Below is a small trained network, with its code and all its weights. Each question gives an input and a target symbol and asks what happens when units are switched off, that is, made to give their printed mean instead of their output.

import numpy as np


def w(rows, s, z=0):
    codes = np.array(rows[::2]) - 128.0
    scale = np.full(codes.shape[1], s)
    scale[-1] = z or s
    return codes * scale


def f(y):
    return np.maximum(y, 0)


def softmax(a):
    e = np.exp(a - a.max(-1, keepdims=True))
    return e / e.sum(-1, keepdims=True)


def log_softmax(a):
    a = a - a.max(-1, keepdims=True)
    return a - np.log(np.exp(a).sum(-1, keepdims=True))


def net(x, mask):
    ids = ['εηθλξφ'.index(c) for c in x.split()]
    T = len(ids)
    res = E[ids] + P[:T]
    u = 0
    for l in range(2):
        q, k, v = (res @ M[l].T for M in (Q, K, V))
        z = softmax(np.where(np.tri(T) > 0, q @ k.T / 3**0.5, -1e9)) @ v
        res = res + np.where(mask[u], z, O[l][:, -1]) @ O[l][:, :-1]
        u += 1
        y = f(res @ A[l][:, :-1].T + A[l][:, -1])
        res = res + np.where(mask[u : u + 24], y, B[l][:, -1]) @ B[l][:, :-1]
        u += 24
    return log_softmax(res[-1] @ U[:, :-1].T + U[:, -1])


Q, K, V, O, A, B = {}, {}, {}, {}, {}, {}
E = w([
[22,94,110],'ε',
[176,15,254],'η',
[123,140,122],'θ',
[92,177,129],'λ',
[159,172,108],'ξ',
[146,162,116],'φ',
],0.009)
P = w([
[140,82,63],'0',
[161,133,254],'1',
[149,110,243],'2',
[118,76,224],'3',
[116,162,139],'4',
[109,146,129],'5',
[105,158,120],'6',
[91,166,113],'7',
[89,173,104],'8',
[90,181,100],'9',
[90,186,101],'10',
],0.0063)
Q[0] = w([
[121,71,37],'0.h1',
[157,205,29],'0.h1',
[156,163,1],'0.h1',
],0.008)
K[0] = w([
[97,124,26],'0.h1',
[148,255,100],'0.h1',
[162,245,21],'0.h1',
],0.0074)
V[0] = w([
[90,112,1],'0.h1',
[234,212,165],'0.h1',
[8,22,83],'0.h1',
],0.006)
O[0] = w([
[254,202,188,2],'0.h1',
[145,67,50,78],'0.h1',
[105,198,212,187],'0.h1',
],0.0067,0.0017)
A[0] = w([
[89,172,186,140],'0.n1',
[148,136,71,111],'0.n2',
[220,8,197,125],'0.n3',
[241,122,88,12],'0.n4',
[129,104,213,156],'0.n5',
[47,207,24,2],'0.n6',
[95,236,84,173],'0.n7',
[254,197,75,2],'0.n8',
[154,196,218,137],'0.n9',
[190,53,237,163],'0.n10',
[241,104,74,142],'0.n11',
[226,109,122,143],'0.n12',
[215,27,199,112],'0.n13',
[172,233,89,147],'0.n14',
[122,112,217,156],'0.n15',
[101,140,185,154],'0.n16',
[194,128,175,143],'0.n17',
[71,249,133,128],'0.n18',
[94,152,61,118],'0.n19',
[231,70,4,124],'0.n20',
[173,69,228,152],'0.n21',
[59,199,156,152],'0.n22',
[210,79,13,135],'0.n23',
[126,165,82,112],'0.n24',
],0.0064,0.0089)
B[0] = w([
[168,124,101,197],'0.n1',
[97,198,155,130],'0.n2',
[217,179,180,169],'0.n3',
[10,254,125,128],'0.n4',
[175,156,162,205],'0.n5',
[6,250,249,128],'0.n6',
[160,133,78,254],'0.n7',
[247,251,253,128],'0.n8',
[185,59,135,168],'0.n9',
[169,201,201,206],'0.n10',
[91,182,97,143],'0.n11',
[102,182,123,142],'0.n12',
[196,139,160,159],'0.n13',
[176,78,53,180],'0.n14',
[169,154,149,211],'0.n15',
[169,144,115,213],'0.n16',
[121,159,188,149],'0.n17',
[193,122,74,204],'0.n18',
[59,176,116,149],'0.n19',
[73,169,63,138],'0.n20',
[170,161,189,192],'0.n21',
[166,129,79,237],'0.n22',
[62,157,81,142],'0.n23',
[60,174,167,133],'0.n24',
],0.0091,0.0045)
Q[1] = w([
[116,33,98],'1.h1',
[111,35,78],'1.h1',
[158,3,68],'1.h1',
],0.0062)
K[1] = w([
[227,210,214],'1.h1',
[207,249,227],'1.h1',
[254,198,254],'1.h1',
],0.0075)
V[1] = w([
[76,189,60],'1.h1',
[202,114,71],'1.h1',
[127,113,254],'1.h1',
],0.0085)
O[1] = w([
[41,150,198,2],'1.h1',
[143,253,77,231],'1.h1',
[197,13,51,253],'1.h1',
],0.0075,0.0049)
A[1] = w([
[164,59,180,70],'1.n1',
[137,135,80,220],'1.n2',
[80,169,115,204],'1.n3',
[144,127,70,192],'1.n4',
[96,102,90,135],'1.n5',
[32,105,163,149],'1.n6',
[121,33,87,144],'1.n7',
[148,85,129,46],'1.n8',
[177,85,160,110],'1.n9',
[93,193,246,177],'1.n10',
[215,120,131,108],'1.n11',
[189,100,70,184],'1.n12',
[25,163,92,34],'1.n13',
[150,161,152,6],'1.n14',
[151,39,129,2],'1.n15',
[80,51,129,63],'1.n16',
[104,104,183,48],'1.n17',
[1,150,134,144],'1.n18',
[172,117,66,163],'1.n19',
[79,76,118,95],'1.n20',
[167,168,232,146],'1.n21',
[194,119,109,117],'1.n22',
[161,111,129,141],'1.n23',
[107,27,109,88],'1.n24',
],0.0063,0.0067)
B[1] = w([
[119,114,10,140],'1.n1',
[140,122,174,212],'1.n2',
[181,121,84,161],'1.n3',
[126,130,177,214],'1.n4',
[142,107,95,148],'1.n5',
[80,87,39,135],'1.n6',
[161,68,135,187],'1.n7',
[145,200,81,139],'1.n8',
[63,161,141,157],'1.n9',
[145,87,47,206],'1.n10',
[63,150,157,202],'1.n11',
[92,137,174,252],'1.n12',
[215,27,197,133],'1.n13',
[66,179,249,137],'1.n14',
[157,236,96,149],'1.n15',
[183,254,211,129],'1.n16',
[183,156,176,131],'1.n17',
[62,101,175,142],'1.n18',
[87,138,157,230],'1.n19',
[98,246,197,129],'1.n20',
[95,82,84,202],'1.n21',
[70,126,154,198],'1.n22',
[118,114,142,165],'1.n23',
[96,210,192,155],'1.n24',
],0.0082,0.013)
U = w([
[93,187,255,198],'ε',
[109,40,157,109],'η',
[230,73,42,221],'θ',
[226,142,26,150],'λ',
[5,175,92,70],'ξ',
[81,154,81,1],'φ',
],0.0074,0.0028)

Each question gives the input, a string of symbols that net reads in full, and the target symbol t.
The units are the heads (3 rows each of Q, K, V and O) and the neurons (one row each of A and B). Each row of codes is followed by its name. A weight is (code - 128) times the scale printed after its matrix; where a second scale follows, it is the last column's (O, A, B and U).
mask holds one flag per unit, layer by layer, with each layer's heads first. A switched-off unit (its flag False) gives its mean, the last column of its rows in O or B, instead of its output. The means were averaged over made-up inputs and are rounded, as every weight is.
A unit's drop is (log p(t) with every unit on - log p(t) with that unit switched off) / (log p(t) with every unit on - log p(t) with every unit switched off).
most important unit: the unit with the biggest drop
k most important neurons: the k neurons with the biggest drops, biggest first
k most important neurons of layer l: the k neurons of layer l with the biggest drops, biggest first
drop of u: that unit's drop, to one decimal
input ξ λ η φ ε ξ φ, target η: most important unit -> 0.n10
input θ η λ ξ ξ λ λ λ, target η: 2 most important neurons -> [0.n10, 0.n21]
input η ε ξ ε θ λ θ, target η: 3 most important neurons -> [0.n10, 0.n21, 0.n3]
input ξ η φ ε ξ ξ ε ξ φ, target η: 2 most important neurons -> [0.n10, 0.n14]
input ξ η θ η ξ, target η: 3 most important neurons -> [0.n10, 1.n7, 1.n12]
input ξ θ θ, target ξ: 2 most important neurons of layer 1 -> [1.n10, 1.n18]
input θ λ ξ ε, target θ: 4 most important neurons of layer 1 -> [1.n12, 1.n19, 1.n11, 1.n22]
input λ λ ε ε θ λ λ ε ε ε, target λ: 3 most important neurons -> [1.n11, 1.n12, 1.n22]
input θ ε ε, target θ: 3 most important neurons of layer 1 -> [1.n12, 1.n10, 1.n19]
input ξ ξ ε λ, target ξ: 4 most important neurons -> [0.n20, 0.n14, 0.n23, 0.n10]
input λ θ φ, target λ: 2 most important neurons -> [1.n12, 1.n10]
input ξ ξ ε θ, target ξ: 2 most important neurons -> [1.n10, 0.n20]
input ξ ε λ, target ξ: 2 most important neurons of layer 0 -> [0.n20, 0.n23]
input η η ε ε θ, target η: most important unit -> 1.h1
input η ξ φ ε ξ ε φ η λ ξ ε, target η: 4 most important neurons -> [0.n10, 0.n21, 0.n3, 0.n5]
input ξ ξ ξ ε, target ξ: 2 most important neurons of layer 0 -> [0.n20, 0.n14]
input ξ ε ε φ, target ξ: 2 most important neurons of layer 1 -> [1.n10, 1.n21]
input ξ θ ξ, target ξ: drop of 0.n23 -> 0.1
input η θ ξ ξ φ ε λ φ λ, target η: drop of 1.n12 -> 0.2
input ξ ξ ε, target ξ: drop of 1.n18 -> 0.3
